Here is a tiny trained network, its code and every weight. The questions are about switching its units off for an input and a target symbol, where a switched-off unit gives its printed mean instead of its output.

import numpy as np


def w(rows, s, z=0):
    codes = np.array(rows[::2]) - 128.0
    scale = np.full(codes.shape[1], s)
    scale[-1] = z or s
    return codes * scale


def f(y):
    return np.maximum(y, 0)


def softmax(a):
    e = np.exp(a - a.max(-1, keepdims=True))
    return e / e.sum(-1, keepdims=True)


def log_softmax(a):
    a = a - a.max(-1, keepdims=True)
    return a - np.log(np.exp(a).sum(-1, keepdims=True))


def net(x, mask):
    ids = ['ΓΔΞΩζθμστψ'.index(c) for c in x.split()]
    T = len(ids)
    res = E[ids] + P[:T]
    u = 0
    for l in range(3):
        r = res
        for j in range(2):
            rows = slice(4 * j, 4 * j + 4)
            q, k, v = (r @ M[l][rows].T for M in (Q, K, V))
            z = softmax(np.where(np.tri(T) > 0, q @ k.T / 4**0.5, -1e9)) @ v
            o = O[l][rows]
            res = res + np.where(mask[u + j], z, o[:, -1]) @ o[:, :-1]
        u += 2
        y = f(res @ A[l][:, :-1].T + A[l][:, -1])
        res = res + np.where(mask[u : u + 4], y, B[l][:, -1]) @ B[l][:, :-1]
        u += 4
    return log_softmax(res[-1] @ U[:, :-1].T + U[:, -1])


Q, K, V, O, A, B = {}, {}, {}, {}, {}, {}
E = w([
[185,189,229],'Γ',
[210,180,225],'Δ',
[229,143,115],'Ξ',
[180,100,69],'Ω',
[104,75,2],'ζ',
[225,178,155],'θ',
[166,94,30],'μ',
[8,130,125],'σ',
[148,148,6],'τ',
[9,163,130],'ψ',
],0.0099)
P = w([
[126,151,112],'0',
[159,73,165],'1',
[125,202,143],'2',
[181,50,144],'3',
[83,236,113],'4',
[162,2,108],'5',
[123,240,85],'6',
[229,27,78],'7',
],0.0069)
Q[0] = w([
[203,110,215],'L0H0',
[73,186,156],'L0H0',
[150,166,228],'L0H0',
[250,241,2],'L0H0',
[51,91,68],'L0H1',
[21,201,131],'L0H1',
[132,227,81],'L0H1',
[134,225,120],'L0H1',
],0.0057)
K[0] = w([
[198,131,150],'L0H0',
[70,139,180],'L0H0',
[182,158,210],'L0H0',
[118,254,78],'L0H0',
[158,149,182],'L0H1',
[161,219,131],'L0H1',
[79,238,125],'L0H1',
[103,191,98],'L0H1',
],0.0098)
V[0] = w([
[167,151,220],'L0H0',
[83,143,115],'L0H0',
[231,89,126],'L0H0',
[186,2,80],'L0H0',
[70,233,150],'L0H1',
[225,169,217],'L0H1',
[49,207,196],'L0H1',
[24,226,141],'L0H1',
],0.0072)
O[0] = w([
[69,102,175,189],'L0H0',
[162,66,102,76],'L0H0',
[81,206,129,250],'L0H0',
[90,215,77,113],'L0H0',
[207,36,124,98],'L0H1',
[155,176,40,226],'L0H1',
[127,5,122,38],'L0H1',
[191,3,146,42],'L0H1',
],0.0063,0.0018)
A[0] = w([
[56,127,255,248],'L0N0',
[208,165,130,182],'L0N1',
[130,98,171,68],'L0N2',
[220,203,78,164],'L0N3',
],0.0081,0.0018)
B[0] = w([
[165,246,64,176],'L0N0',
[136,150,195,211],'L0N1',
[157,124,98,139],'L0N2',
[1,134,171,254],'L0N3',
],0.0087,0.0068)
Q[1] = w([
[59,87,136],'L1H0',
[1,82,171],'L1H0',
[6,120,134],'L1H0',
[18,96,91],'L1H0',
[179,75,157],'L1H1',
[101,90,162],'L1H1',
[98,51,104],'L1H1',
[144,76,143],'L1H1',
],0.0078)
K[1] = w([
[110,89,51],'L1H0',
[38,57,16],'L1H0',
[69,105,27],'L1H0',
[1,93,68],'L1H0',
[161,85,163],'L1H1',
[189,130,146],'L1H1',
[114,137,203],'L1H1',
[155,149,161],'L1H1',
],0.009)
V[1] = w([
[70,58,77],'L1H0',
[155,108,222],'L1H0',
[118,122,246],'L1H0',
[91,93,119],'L1H0',
[79,136,54],'L1H1',
[145,158,247],'L1H1',
[136,141,227],'L1H1',
[112,74,68],'L1H1',
],0.011)
O[1] = w([
[181,188,253,3],'L1H0',
[79,87,51,88],'L1H0',
[76,44,55,180],'L1H0',
[131,120,246,83],'L1H0',
[208,228,86,196],'L1H1',
[31,24,213,207],'L1H1',
[39,27,207,177],'L1H1',
[153,160,91,14],'L1H1',
],0.0052,0.0044)
A[1] = w([
[2,177,118,151],'L1N0',
[66,125,110,51],'L1N1',
[42,190,43,160],'L1N2',
[163,92,252,253],'L1N3',
],0.0072,0.0044)
B[1] = w([
[121,143,215,254],'L1N0',
[74,78,253,151],'L1N1',
[123,210,231,233],'L1N2',
[247,94,111,187],'L1N3',
],0.0068,0.0091)
Q[2] = w([
[171,80,143],'L2H0',
[128,99,201],'L2H0',
[125,222,169],'L2H0',
[113,130,144],'L2H0',
[100,243,83],'L2H1',
[73,179,214],'L2H1',
[247,141,87],'L2H1',
[119,242,3],'L2H1',
],0.0057)
K[2] = w([
[200,56,115],'L2H0',
[130,131,168],'L2H0',
[158,161,100],'L2H0',
[127,160,148],'L2H0',
[2,62,87],'L2H1',
[117,112,63],'L2H1',
[109,186,168],'L2H1',
[56,155,125],'L2H1',
],0.0075)
V[2] = w([
[68,116,24],'L2H0',
[158,226,26],'L2H0',
[55,121,31],'L2H0',
[135,154,254],'L2H0',
[83,118,110],'L2H1',
[74,120,128],'L2H1',
[205,213,145],'L2H1',
[171,107,99],'L2H1',
],0.0058)
O[2] = w([
[217,169,253,53],'L2H0',
[150,21,201,92],'L2H0',
[219,153,207,65],'L2H0',
[133,95,46,245],'L2H0',
[150,115,157,122],'L2H1',
[184,85,154,139],'L2H1',
[103,182,59,153],'L2H1',
[97,172,119,86],'L2H1',
],0.005,0.012)
A[2] = w([
[117,204,28,127],'L2N0',
[213,255,101,113],'L2N1',
[153,93,84,254],'L2N2',
[94,123,253,139],'L2N3',
],0.0075,0.0044)
B[2] = w([
[244,107,150,254],'L2N0',
[175,52,194,231],'L2N1',
[134,141,1,185],'L2N2',
[74,119,158,222],'L2N3',
],0.0073,0.0058)
U = w([
[153,3,173,82],'Γ',
[156,85,27,198],'Δ',
[165,140,64,254],'Ξ',
[243,93,220,115],'Ω',
[81,143,153,31],'ζ',
[138,53,179,190],'θ',
[169,207,143,137],'μ',
[149,243,175,42],'σ',
[162,21,88,37],'τ',
[99,225,129,163],'ψ',
],0.0067,0.0044)

Each question gives the input, a string of symbols that net reads in full, and the target symbol t.
The units are the heads (4 rows each of Q, K, V and O) and the neurons (one row each of A and B). Each row of codes is followed by its name. A weight is (code - 128) times the scale printed after its matrix; where a second scale follows, it is the last column's (O, A, B and U).
mask holds one flag per unit, layer by layer, with each layer's heads first. A switched-off unit (its flag False) gives its mean, the last column of its rows in O or B, instead of its output. The means were averaged over made-up inputs and are rounded, as every weight is.
A unit's drop is (log p(t) with every unit on - log p(t) with that unit switched off) / (log p(t) with every unit on - log p(t) with every unit switched off).
The circuit of an input: a set's keep is (log p(t) with only the set's units on - log p(t) with every unit switched off) / (log p(t) with every unit on - log p(t) with every unit switched off). Starting from the 12 units with the biggest drops (on a tie, the unit counted first), units are removed one at a time, each time the one whose removal leaves the highest keep (on an exact tie, the one counted first), for as long as the keep stays at least 0.8.
circuit, biggest first: the units of the circuit, biggest drop first
most important unit: the unit with the biggest drop
top k neurons: the k neurons with the biggest drops, biggest first
k most important neurons of layer l: the k neurons of layer l with the biggest drops, biggest first
drop of u: that unit's drop, to one decimal
input ψ ψ σ Ξ Γ, target Δ: most important unit : L0H1
input Γ ψ Ξ Ω ψ Ξ Ξ, target Δ: circuit, biggest first : (L0H1; L1N0; L1N2)
input Ω Ξ Ξ θ, target ψ: circuit, biggest first : (L0H1; L0H0)
input Ξ Δ Ω Ξ Δ Ξ, target ψ: circuit, biggest first : (L0H1; L0H0)
input Ξ σ ζ τ Ξ ζ ζ Ξ, target Ω: top 4 neurons : (L2N1; L0N3; L0N1; L1N3)
input Ξ μ Δ Ξ ψ, target Δ: top 3 neurons : (L0N3; L1N2; L1N0)
input θ Γ Ξ σ Ξ Δ, target Δ: top 2 neurons : (L0N3; L1N0)
input Ξ Ξ ψ ζ σ Ω τ, target Δ: circuit, biggest first : (L0H1; L0H0; L2N2; L1N0)
input Ξ Ω μ Ξ Ξ Δ, target ψ: circuit, biggest first : (L0H1; L0H0)
input Ξ ψ σ Δ, target Δ: 2 most important neurons of layer 0 : (L0N3; L0N0)
input τ Ξ Γ σ Ξ ζ ζ θ, target Ω: top 3 neurons : (L0N3; L2N1; L0N1)
input τ σ Ξ ψ Δ ψ σ, target Δ: 2 most important neurons of layer 1 : (L1N2; L1N3)
input Δ Ξ Ξ Ξ Ξ Γ, target ψ: top 2 neurons : (L0N0; L2N1)
input Ξ Δ Ξ ζ ζ Ξ Ξ, target Ω: top 2 neurons : (L2N1; L0N1)
input Ξ Ξ Ξ Ξ ζ ζ μ, target Ω: most important unit : L2N1
input Δ Ξ Δ Ω, target ψ: 2 most important neurons of layer 2 : (L2N1; L2N0)
input Ξ μ Ξ Ξ Γ Ξ μ μ, target ψ: top 2 neurons : (L0N3; L0N0)
input ψ σ Ξ, target Δ: drop of L2N2 : 0.2
input Γ Γ ζ Δ Ω Ξ Δ ζ, target Ω: drop of L1H1 : 0.2
input Δ Ξ Δ, target ζ: drop of L1H0 : 0.4
input τ Ξ Ω Δ, target ψ: drop of L0N3 : 0.1
